data =
[[615 685 500 567 378 319 235 621 440 494 630 754 464]
 [418 397 456 434 483 489 474 413 479 460 410 383 476]
 [379 345 442 406 495 514 522 374 478 448 369 315 470]
 [524 523 542 535 513 475 335 515 566 552 511 542 578]]
Counting starts at 1.
The entry just right of 630? 754
The top-right entry: 464
The entry at row 1, column 2 -> 685
The entry in row 2 and column 2? 397
The entry directly above 448? 460
The entry directly below 315 is 542
The entry in row 2 and column 1? 418
The entry just left of 474? 489
The entry at row 3, column 3 is 442
The entry in the bottom-left corner: 524
The entry just left of the largest entry -> 630
The entry at row 1, column 3? 500
The entry directly below the smallest entry? 474
The entry in row 1 and column 1? 615
The entry directly above 369? 410
The entry directly below 514: 475
The top entry of the column that holds the smallest entry: 235

M =
1.421	-0.455	-0.773	-3.877	-5.041
2.196	0.114	4.495	-2.337	5.236
2.911	-0.353	2.816	-4.822	2.880
-2.384	0.538	-1.074	4.341	-3.826
2.584	0.634	7.054	-2.977	-4.381
-2.439	0.004	-3.484	4.036	2.701
Give the entry just right of 0.634.
7.054
Give the third smallest entry.
-4.381
Give the first entry in the row that holds the largest entry.
2.584
The last entry of the smallest entry's row: -5.041
The second entry in reading order is -0.455
The second largest entry: 5.236
Give the first entry in the row that holds the smallest entry.
1.421
The entry in the bottom-left corner is -2.439
Give the entry just right of 4.341.
-3.826
The entry just left of the largest entry is 0.634
The entry just right of -0.455 is -0.773
Give the fourth entry in reading order.
-3.877
Give the last entry, reading row by row.
2.701
The largest entry in the last row: 4.036
Give the 3rd entry on the diagonal from the top-right corner.
2.816
Give the entry directly above 0.538.
-0.353
The entry just left of 0.114 is 2.196
Give the entry just left of -3.826.
4.341
Give the entry just right of the largest entry.
-2.977
Give the bottom entry of the column that holds the largest entry.
-3.484

Read these off the table that follows. Indices start at 1.
1) Which number is the entry in the top-right corner?
2) Which number is the entry at row 3, column 1?
3) Which number is the entry in the bottom-left corner?
4) Which number is the entry at row 2, column 2?
5) Which number is the entry in row 1 and column 2?
6) Which number is the bottom-right entry?
7) Which number is the entry at row 2, column 1?
8) Which number is the entry at row 2, column 3?
array([[-0.050,  0.139,  0.008,  0.178,  0.271],
       [ 4.935,  2.487, -2.730, -0.269, -6.435],
       [ 3.687,  1.698, -2.117, -0.299, -5.001],
       [-1.120, -0.433,  0.541,  0.127,  1.522],
       [ 0.137,  0.002,  0.041, -0.097, -0.214],
       [-4.343, -1.866,  2.391,  0.436,  5.956],
       [-1.030,  0.218,  0.493,  0.413,  1.896],
       [-2.025, -0.781,  1.186,  0.250,  2.895]])
1) 0.271
2) 3.687
3) -2.025
4) 2.487
5) 0.139
6) 2.895
7) 4.935
8) -2.730

a =
[[-1.769  0.356 -0.917 -2.905  2.090  5.933  2.448 -0.029  0.179  1.554
  -0.911  0.059]
 [-3.872 -2.361  1.208  0.891 -1.963 -1.904 -0.890 -0.993  0.651 -0.081
   1.866  0.092]
 [ 4.579 -1.063 -2.300 -0.738 -0.330  0.032  0.408 -0.970  0.960 -3.154
   2.463  0.206]
 [-3.427 -6.406  1.224 -0.374 -1.630  1.093  2.154 -0.895 -0.607 -0.047
   0.385 -0.339]
 [ 3.324  2.427 -1.249 -0.573 -3.934 -2.269 -0.059  2.479  0.825 -4.263
  -0.431  0.065]
 [ 2.083  3.632  3.383 -0.623  1.821 -2.950  0.360 -0.888 -0.192  1.068
   0.087  0.372]
 [ 0.353 -0.216  1.105 -1.499  1.373  2.501  0.256  1.228 -0.619  1.873
  -0.691 -1.493]]
The smallest entry is -6.406
Which number is the entry just left of -1.063?
A: 4.579
The entry just left of the largest entry -> 2.090
Which number is the entry just right of 0.032?
A: 0.408
Which number is the entry just left of -0.911?
A: 1.554
The entry just right of the largest entry: 2.448
The entry just left of -0.623 -> 3.383
Which number is the entry just left of 0.360?
A: -2.950
Which number is the entry just left of 0.032?
A: -0.330
Which number is the entry just right of -1.063?
A: -2.300
Which number is the entry just left of -0.917?
A: 0.356
The entry just left of -3.154 is 0.960
The entry just right of 2.501 -> 0.256
The entry just right of 0.385 is -0.339
Which number is the entry just left of 0.065?
A: -0.431
